Below is a small trained network, with its code and all its weights. Each question gives an input and a target symbol and asks what happens when units are switched off, that is, made to give their printed mean instead of their output.

import numpy as np


def w(rows, s, z=0):
    codes = np.array(rows[::2]) - 128.0
    scale = np.full(codes.shape[1], s)
    scale[-1] = z or s
    return codes * scale


def f(y):
    return y / 2 * (1 + np.tanh(0.7978845608 * (y + 0.044715 * y**3)))


def softmax(a):
    e = np.exp(a - a.max(-1, keepdims=True))
    return e / e.sum(-1, keepdims=True)


def log_softmax(a):
    a = a - a.max(-1, keepdims=True)
    return a - np.log(np.exp(a).sum(-1, keepdims=True))


def net(x, mask):
    ids = ['ΘΞΩαβεζμσφ'.index(c) for c in x.split()]
    T = len(ids)
    res = E[ids] + P[:T]
    u = 0
    for l in range(2):
        r = res
        for j in range(2):
            rows = slice(4 * j, 4 * j + 4)
            q, k, v = (r @ M[l][rows].T for M in (Q, K, V))
            z = softmax(np.where(np.tri(T) > 0, q @ k.T / 4**0.5, -1e9)) @ v
            o = O[l][rows]
            res = res + np.where(mask[u + j], z, o[:, -1]) @ o[:, :-1]
        u += 2
        y = f(res @ A[l][:, :-1].T + A[l][:, -1])
        res = res + np.where(mask[u : u + 12], y, B[l][:, -1]) @ B[l][:, :-1]
        u += 12
    return log_softmax(res[-1] @ U[:, :-1].T + U[:, -1])


Q, K, V, O, A, B = {}, {}, {}, {}, {}, {}
E = w([
[128,170,31],'Θ',
[198,121,116],'Ξ',
[247,87,97],'Ω',
[238,12,88],'α',
[238,139,146],'β',
[226,59,109],'ε',
[95,209,199],'ζ',
[183,177,113],'μ',
[232,109,158],'σ',
[166,129,77],'φ',
],0.014)
P = w([
[138,220,3],'0',
[148,60,120],'1',
[152,74,132],'2',
[158,83,120],'3',
[157,75,133],'4',
[159,77,134],'5',
[156,72,139],'6',
[159,70,145],'7',
[160,70,144],'8',
[158,61,153],'9',
[162,49,147],'10',
],0.013)
Q[0] = w([
[53,195,78],'L0H1',
[58,141,111],'L0H1',
[148,57,170],'L0H1',
[107,180,103],'L0H1',
[42,249,211],'L0H2',
[161,119,58],'L0H2',
[134,109,164],'L0H2',
[137,115,36],'L0H2',
],0.015)
K[0] = w([
[239,93,91],'L0H1',
[251,91,151],'L0H1',
[149,178,208],'L0H1',
[144,147,61],'L0H1',
[37,86,214],'L0H2',
[197,170,69],'L0H2',
[122,128,49],'L0H2',
[222,80,86],'L0H2',
],0.014)
V[0] = w([
[126,120,213],'L0H1',
[205,164,179],'L0H1',
[156,58,83],'L0H1',
[151,43,37],'L0H1',
[254,190,153],'L0H2',
[18,135,253],'L0H2',
[170,18,82],'L0H2',
[21,119,69],'L0H2',
],0.0076)
O[0] = w([
[202,192,113,110],'L0H1',
[173,169,125,151],'L0H1',
[128,129,175,132],'L0H1',
[95,104,177,136],'L0H1',
[220,154,64,201],'L0H2',
[83,85,64,4],'L0H2',
[153,70,254,131],'L0H2',
[63,176,194,106],'L0H2',
],0.0084,0.019)
A[0] = w([
[106,173,127,2],'L0N1',
[58,110,86,203],'L0N2',
[182,189,115,129],'L0N3',
[52,97,205,98],'L0N4',
[134,142,8,89],'L0N5',
[131,201,107,26],'L0N6',
[110,203,148,129],'L0N7',
[144,151,175,137],'L0N8',
[149,115,161,56],'L0N9',
[21,133,107,127],'L0N10',
[184,85,139,7],'L0N11',
[150,163,138,100],'L0N12',
],0.011,0.0072)
B[0] = w([
[40,147,133,123],'L0N1',
[168,181,187,128],'L0N2',
[105,24,107,254],'L0N3',
[159,139,47,127],'L0N4',
[123,68,190,148],'L0N5',
[94,2,116,133],'L0N6',
[129,82,83,131],'L0N7',
[134,90,51,174],'L0N8',
[104,182,71,146],'L0N9',
[149,147,194,129],'L0N10',
[38,197,146,189],'L0N11',
[115,63,125,167],'L0N12',
],0.0079,0.018)
Q[1] = w([
[29,163,155],'L1H1',
[139,56,123],'L1H1',
[88,120,159],'L1H1',
[198,168,177],'L1H1',
[184,128,158],'L1H2',
[109,86,98],'L1H2',
[5,184,144],'L1H2',
[66,88,85],'L1H2',
],0.018)
K[1] = w([
[104,145,225],'L1H1',
[126,69,105],'L1H1',
[131,108,187],'L1H1',
[194,173,45],'L1H1',
[106,182,95],'L1H2',
[187,107,99],'L1H2',
[159,57,231],'L1H2',
[251,76,149],'L1H2',
],0.016)
V[1] = w([
[147,227,6],'L1H1',
[4,181,144],'L1H1',
[198,128,193],'L1H1',
[86,52,30],'L1H1',
[189,150,67],'L1H2',
[73,176,59],'L1H2',
[142,60,49],'L1H2',
[248,142,151],'L1H2',
],0.011)
O[1] = w([
[122,51,248,87],'L1H1',
[201,95,153,3],'L1H1',
[58,83,59,144],'L1H1',
[149,217,195,212],'L1H1',
[85,119,185,156],'L1H2',
[221,113,146,94],'L1H2',
[109,214,172,169],'L1H2',
[53,124,136,176],'L1H2',
],0.012,0.036)
A[1] = w([
[157,210,141,252],'L1N1',
[177,146,164,97],'L1N2',
[178,77,115,161],'L1N3',
[162,141,225,162],'L1N4',
[113,108,51,60],'L1N5',
[86,152,145,226],'L1N6',
[111,87,139,102],'L1N7',
[138,167,167,76],'L1N8',
[111,82,145,141],'L1N9',
[77,93,203,121],'L1N10',
[112,113,78,141],'L1N11',
[50,5,179,112],'L1N12',
],0.013,0.011)
B[1] = w([
[90,43,163,254],'L1N1',
[108,206,142,133],'L1N2',
[68,8,12,129],'L1N3',
[122,32,61,148],'L1N4',
[147,111,225,145],'L1N5',
[255,104,128,248],'L1N6',
[32,181,113,129],'L1N7',
[57,101,113,171],'L1N8',
[84,208,103,129],'L1N9',
[242,211,78,146],'L1N10',
[99,113,171,151],'L1N11',
[152,146,34,145],'L1N12',
],0.0094,0.047)
U = w([
[105,88,53,82],'Θ',
[252,8,154,99],'Ξ',
[42,71,34,50],'Ω',
[167,6,59,73],'α',
[160,146,188,212],'β',
[182,99,88,158],'ε',
[115,37,195,62],'ζ',
[235,108,237,254],'μ',
[2,234,180,12],'σ',
[158,75,134,93],'φ',
],0.0072,0.0055)

Each question gives the input, a string of symbols that net reads in full, and the target symbol t.
The units are the heads (4 rows each of Q, K, V and O) and the neurons (one row each of A and B). Each row of codes is followed by its name. A weight is (code - 128) times the scale printed after its matrix; where a second scale follows, it is the last column's (O, A, B and U).
mask holds one flag per unit, layer by layer, with each layer's heads first. A switched-off unit (its flag False) gives its mean, the last column of its rows in O or B, instead of its output. The means were averaged over made-up inputs and are rounded, as every weight is.
A unit's drop is (log p(t) with every unit on - log p(t) with that unit switched off) / (log p(t) with every unit on - log p(t) with every unit switched off).
The circuit of an input: a set's keep is (log p(t) with only the set's units on - log p(t) with every unit switched off) / (log p(t) with every unit on - log p(t) with every unit switched off). Starting from the 12 units with the biggest drops (on a tie, the unit counted first), units are removed one at a time, each time the one whose removal leaves the highest keep (on an exact tie, the one counted first), for as long as the keep stays at least 0.8.
circuit, biggest first: the units of the circuit, biggest drop first
most important unit: the unit with the biggest drop
k most important neurons of layer l: the k neurons of layer l with the biggest drops, biggest first
which heads matter: for each layer, one digit per head in row order, 1 if its drop is at least 0.15 and else 0, layers parted by /
input Ξ μ φ Ξ β μ μ, target μ: which heads matter	11 / 10
input Ξ Θ Ξ, target μ: circuit, biggest first	[L1H1; L1N1]
input Ω μ β Ω Ω α Ω α σ, target ε: circuit, biggest first	[L1H1; L1N10; L1N12; L1N1]
input ζ ε Ξ, target ζ: most important unit	L1N1
input Ω Ω μ Ω σ Ξ μ, target ε: 2 most important neurons of layer 0	[L0N11; L0N5]
input μ μ μ μ Θ ε, target ζ: 4 most important neurons of layer 1	[L1N1; L1N8; L1N4; L1N10]
input β φ ε σ μ Ξ β α β ε, target σ: which heads matter	01 / 10
input Θ φ ε, target α: circuit, biggest first	[L0H1; L0N3; L1H1; L0H2]
input Ω Θ μ Ξ, target ε: circuit, biggest first	[L1H1; L1N1; L1N10; L1N12]
input α Ξ ε, target Ω: which heads matter	11 / 11
input φ β μ β μ Ξ μ σ β μ β, target Ξ: circuit, biggest first	[L1H1; L1N4]
input μ Θ μ β μ φ μ α, target ζ: which heads matter	01 / 10
input μ μ ζ, target μ: 4 most important neurons of layer 1	[L1N8; L1N4; L1N1; L1N12]
input μ μ μ μ μ Θ, target ζ: 3 most important neurons of layer 0	[L0N6; L0N3; L0N7]
input α β μ α, target Ω: circuit, biggest first	[L0H1; L1H1]
input ζ μ β, target ζ: most important neuron of layer 0	[L0N7]
input α Ω μ α μ μ, target Ω: which heads matter	11 / 11
input Ω μ μ σ β μ β φ, target ε: which heads matter	11 / 11
input Θ α Ω μ μ α μ μ σ μ, target α: which heads matter	11 / 11
input φ Ω μ β μ Ξ μ α, target Ξ: most important unit	L1H1
input μ β β ε μ φ μ μ φ, target ζ: which heads matter	01 / 10
input φ μ μ Ω μ μ φ, target Ξ: which heads matter	11 / 10
input μ μ Ω β, target ζ: 4 most important neurons of layer 1	[L1N1; L1N8; L1N4; L1N10]
input μ ε α Ω ε, target ζ: 4 most important neurons of layer 0	[L0N6; L0N7; L0N5; L0N3]
input Θ α μ μ μ μ α α, target α: 2 most important neurons of layer 1	[L1N6; L1N3]
